Here is a tiny trained network, its code and every weight. The questions are about switching its units off for an input and a target symbol, where a switched-off unit gives its printed mean instead of its output.

import numpy as np


def w(rows, s, z=0):
    codes = np.array(rows[::2]) - 128.0
    scale = np.full(codes.shape[1], s)
    scale[-1] = z or s
    return codes * scale


def f(y):
    return y / 2 * (1 + np.tanh(0.7978845608 * (y + 0.044715 * y**3)))


def softmax(a):
    e = np.exp(a - a.max(-1, keepdims=True))
    return e / e.sum(-1, keepdims=True)


def log_softmax(a):
    a = a - a.max(-1, keepdims=True)
    return a - np.log(np.exp(a).sum(-1, keepdims=True))


def net(x, mask):
    ids = ['αγεμπσφψ'.index(c) for c in x.split()]
    T = len(ids)
    res = E[ids] + P[:T]
    q, k, v = (res @ M[0].T for M in (Q, K, V))
    z = softmax(np.where(np.tri(T) > 0, q @ k.T / 2**0.5, -1e9)) @ v
    res = res + np.where(mask[0], z, O[0][:, -1]) @ O[0][:, :-1]
    y = f(res @ A[0][:, :-1].T + A[0][:, -1])
    res = res + np.where(mask[1:9], y, B[0][:, -1]) @ B[0][:, :-1]
    return log_softmax(res[-1] @ U[:, :-1].T + U[:, -1])


Q, K, V, O, A, B = {}, {}, {}, {}, {}, {}
E = w([
[91,142,129,12],'α',
[136,88,132,189],'γ',
[160,67,139,106],'ε',
[129,180,201,76],'μ',
[180,148,138,119],'π',
[145,70,197,31],'σ',
[204,133,49,122],'φ',
[53,143,84,137],'ψ',
],0.011)
P = w([
[161,184,176,159],'0',
[107,65,63,1],'1',
[152,174,160,171],'2',
[105,53,61,29],'3',
[143,161,147,184],'4',
[107,51,54,57],'5',
[135,153,142,203],'6',
[104,53,49,79],'7',
[135,150,128,214],'8',
[101,50,45,107],'9',
[125,149,118,227],'10',
[103,45,36,122],'11',
],0.0069)
Q[0] = w([
[197,94,149,144],'head 0',
[120,61,3,91],'head 0',
],0.039)
K[0] = w([
[233,66,147,148],'head 0',
[77,130,3,210],'head 0',
],0.029)
V[0] = w([
[95,212,50,125],'head 0',
[6,143,141,138],'head 0',
],0.014)
O[0] = w([
[16,134,3,151,251],'head 0',
[2,233,123,24,183],'head 0',
],0.0077,0.0027)
A[0] = w([
[123,135,133,132,51],'neuron 0',
[85,140,208,132,61],'neuron 1',
[103,136,100,108,226],'neuron 2',
[158,212,134,202,14],'neuron 3',
[99,205,173,215,252],'neuron 4',
[190,254,109,119,122],'neuron 5',
[142,199,130,94,165],'neuron 6',
[136,100,74,117,23],'neuron 7',
],0.021,0.0019)
B[0] = w([
[106,106,132,128,123],'neuron 0',
[7,61,81,173,147],'neuron 1',
[187,125,82,124,248],'neuron 2',
[86,247,149,160,159],'neuron 3',
[147,74,246,35,168],'neuron 4',
[153,189,14,58,150],'neuron 5',
[108,97,172,193,179],'neuron 6',
[74,110,171,143,195],'neuron 7',
],0.019,0.012)
U = w([
[100,129,16,96,181],'α',
[121,142,178,123,97],'γ',
[234,105,118,161,158],'ε',
[2,151,128,77,4],'μ',
[157,179,112,90,101],'π',
[65,47,141,165,88],'σ',
[81,172,123,173,109],'φ',
[147,92,121,45,168],'ψ',
],0.0058,0.0044)

Each question gives the input, a string of symbols that net reads in full, and the target symbol t.
The units are the heads (2 rows each of Q, K, V and O) and the neurons (one row each of A and B). Each row of codes is followed by its name. A weight is (code - 128) times the scale printed after its matrix; where a second scale follows, it is the last column's (O, A, B and U).
mask holds one flag per unit, heads first, then neurons. A switched-off unit (its flag False) gives its mean, the last column of its rows in O or B, instead of its output. The means were averaged over made-up inputs and are rounded, as every weight is.
A unit's drop is (log p(t) with every unit on - log p(t) with that unit switched off) / (log p(t) with every unit on - log p(t) with every unit switched off).
The circuit of an input: a set's keep is (log p(t) with only the set's units on - log p(t) with every unit switched off) / (log p(t) with every unit on - log p(t) with every unit switched off). Starting from all 9 units, units are removed one at a time, each time the one whose removal leaves the highest keep (on an exact tie, the one counted first), for as long as the keep stays at least 0.8.
circuit, biggest first: the units of the circuit, biggest drop first
most important unit: the unit with the biggest drop
k most important neurons: the k neurons with the biggest drops, biggest first
drop of u: that unit's drop, to one decimal
input φ σ ε γ α ψ σ α ψ π ψ γ, target α: circuit, biggest first -> [neuron 4; neuron 6]
input ψ γ γ μ ψ ψ α, target α: circuit, biggest first -> [head 0; neuron 5; neuron 2]
input π σ ε φ ε ψ ε ψ μ σ ψ π, target α: circuit, biggest first -> [head 0; neuron 2]
input ε π γ, target γ: most important unit -> neuron 3
input γ φ γ π, target σ: circuit, biggest first -> [head 0; neuron 2]
input ψ σ ψ, target ψ: 2 most important neurons -> [neuron 4; neuron 2]
input μ γ ψ ψ μ ψ α π, target α: circuit, biggest first -> [head 0; neuron 4]
input σ μ ψ γ φ ψ μ, target μ: 2 most important neurons -> [neuron 1; neuron 3]
input π γ γ σ ψ φ γ ψ σ ψ ψ ε, target α: 2 most important neurons -> [neuron 2; neuron 4]
input ψ π φ, target φ: 4 most important neurons -> [neuron 3; neuron 2; neuron 4; neuron 7]
input α σ γ ψ ψ φ ψ μ ψ ψ π μ, target α: 3 most important neurons -> [neuron 4; neuron 2; neuron 7]
input γ φ ψ π ε φ, target σ: circuit, biggest first -> [head 0; neuron 7]
input φ α φ μ ψ μ γ ψ μ φ α π, target σ: 2 most important neurons -> [neuron 2; neuron 7]
input ψ ε σ ψ σ, target σ: most important unit -> neuron 1
input ψ ε π σ σ π π, target π: 3 most important neurons -> [neuron 5; neuron 3; neuron 7]
input ε φ γ α μ μ γ, target γ: circuit, biggest first -> [neuron 3; neuron 4; head 0]
input α μ ε μ ψ α φ γ σ ψ α, target α: 2 most important neurons -> [neuron 2; neuron 5]
input μ φ α γ μ ψ μ, target μ: 2 most important neurons -> [neuron 1; neuron 2]
input π π π α ψ σ, target α: drop of head 0 -> 0.8
input φ σ φ α, target σ: drop of head 0 -> 0.9
input φ π α ψ α ψ π γ, target α: drop of head 0 -> 0.8
